Below is a small trained network, with its code and all its weights. Each question gives an input and a class and asks what happens when units are switched off, that is, made to give their printed mean instead of their output.

import numpy as np


def w(rows, s, z=0):
    codes = np.array(rows[::2]) - 128.0
    scale = np.full(codes.shape[1], s)
    scale[-1] = z or s
    return codes * scale


def f(y):
    return y / 2 * (1 + np.tanh(0.7978845608 * (y + 0.044715 * y**3)))


def log_softmax(a):
    a = a - a.max(-1, keepdims=True)
    return a - np.log(np.exp(a).sum(-1, keepdims=True))


def net(x, mask):
    res = np.array(x, float).reshape(1, 5) / 4 @ E
    y = f(res @ A[0][:, :-1].T + A[0][:, -1])
    res = res + np.where(mask, y, B[0][:, -1]) @ B[0][:, :-1]
    return log_softmax(res[-1] @ U[:, :-1].T + U[:, -1])


A, B = {}, {}
E = w([
[138,129,159,107,147,142,135,132,129,121],'x0',
[16,110,224,162,26,253,33,194,93,217],'x1',
[157,118,123,114,113,139,111,123,133,131],'x2',
[223,247,91,195,64,205,203,175,50,179],'x3',
[7,61,174,44,175,41,81,20,217,106],'x4',
],0.0041)
A[0] = w([
[49,9,199,80,175,84,39,41,230,143,88],'n0',
[71,140,213,204,7,209,59,201,58,252,232],'n1',
[169,227,63,194,77,191,214,200,98,154,90],'n2',
[83,10,62,93,220,30,123,77,227,57,164],'n3',
[170,204,15,152,199,51,190,114,83,29,230],'n4',
[215,214,78,173,73,231,198,177,44,153,91],'n5',
[36,64,184,92,72,166,41,81,189,210,183],'n6',
[142,148,201,186,43,214,67,230,43,202,152],'n7',
[191,203,47,165,68,208,242,213,54,187,216],'n8',
[78,218,153,184,51,210,71,192,67,207,159],'n9',
[195,156,118,90,185,118,165,126,171,69,252],'n10',
[61,31,209,183,87,209,101,223,123,202,237],'n11',
[133,101,64,46,209,39,212,27,192,59,254],'n12',
],0.0042,0.0027)
B[0] = w([
[15,87,180,80,81,190,181,143,219,55,205],'n0',
[19,52,211,26,51,191,96,197,164,231,253],'n1',
[211,216,118,195,43,165,233,56,167,84,194],'n2',
[31,201,101,11,31,15,245,226,214,140,215],'n3',
[241,116,2,167,170,42,194,119,53,69,199],'n4',
[169,247,73,219,62,102,223,122,193,115,211],'n5',
[26,29,242,148,192,207,73,72,210,64,192],'n6',
[49,137,236,24,25,95,178,176,57,245,220],'n7',
[236,233,63,213,19,74,201,90,63,109,244],'n8',
[32,142,204,39,16,162,141,178,85,247,210],'n9',
[231,130,86,149,126,62,135,209,9,141,177],'n10',
[33,31,225,37,183,186,25,107,86,242,216],'n11',
[217,205,74,30,39,31,233,250,41,221,227],'n12',
],0.0035,0.0061)
U = w([
[223,117,37,117,197,10,171,171,16,61,252],'0',
[63,200,153,50,16,43,225,215,157,196,159],'1',
[80,58,235,126,110,233,51,146,84,217,185],'2',
[6,43,201,113,176,200,61,72,219,64,2],'3',
[235,237,63,254,132,190,205,48,66,41,2],'4',
],0.0039,0.0027)

Each question gives the input, the list of numbers given to net, and the class t.
The units are the neurons (one row each of A and B). Each row of codes is followed by its name. A weight is (code - 128) times the scale printed after its matrix; where a second scale follows, it is the last column's (A, B and U).
mask holds one flag per neuron, in row order. A switched-off neuron (its flag False) gives its mean, the last column of its row in B, instead of its output. The means were averaged over made-up inputs and are rounded, as every weight is.
A unit's drop is (log p(t) with every unit on - log p(t) with that unit switched off) / (log p(t) with every unit on - log p(t) with every unit switched off).
The circuit of an input: a set's keep is (log p(t) with only the set's units on - log p(t) with every unit switched off) / (log p(t) with every unit on - log p(t) with every unit switched off). Starting from the 12 units with the biggest drops (on a tie, the unit counted first), units are removed one at a time, each time the one whose removal leaves the highest keep (on an exact tie, the one counted first), for as long as the keep stays at least 0.8.
units of the circuit, in order: the units of the circuit, biggest drop first
most important unit: the unit with the biggest drop
top k neurons: the k neurons with the biggest drops, biggest first
drop when u is switched off: that unit's drop, to one decimal
input [3,8,-3,-4,4], class 3: units of the circuit, in order => (n6 n12)
input [1,4,5,-1,2], class 3: units of the circuit, in order => (n12 n6 n8)
input [-7,0,-2,5,-5], class 4: units of the circuit, in order => (n8 n2)
input [-6,3,-8,-7,6], class 3: units of the circuit, in order => (n6 n0)
input [-1,4,7,4,2], class 2: top 2 neurons => (n3 n12)
input [4,1,1,-1,2], class 3: most important unit => n8
input [0,7,0,0,6], class 3: top 2 neurons => (n6 n12)
input [-7,-3,8,7,-2], class 4: drop when n2 is switched off => 0.1
input [3,0,3,7,-5], class 4: drop when n8 is switched off => 0.5
input [-3,-4,1,2,0], class 4: drop when n7 is switched off => 0.2
input [2,1,-5,-6,2], class 3: drop when n6 is switched off => 0.3
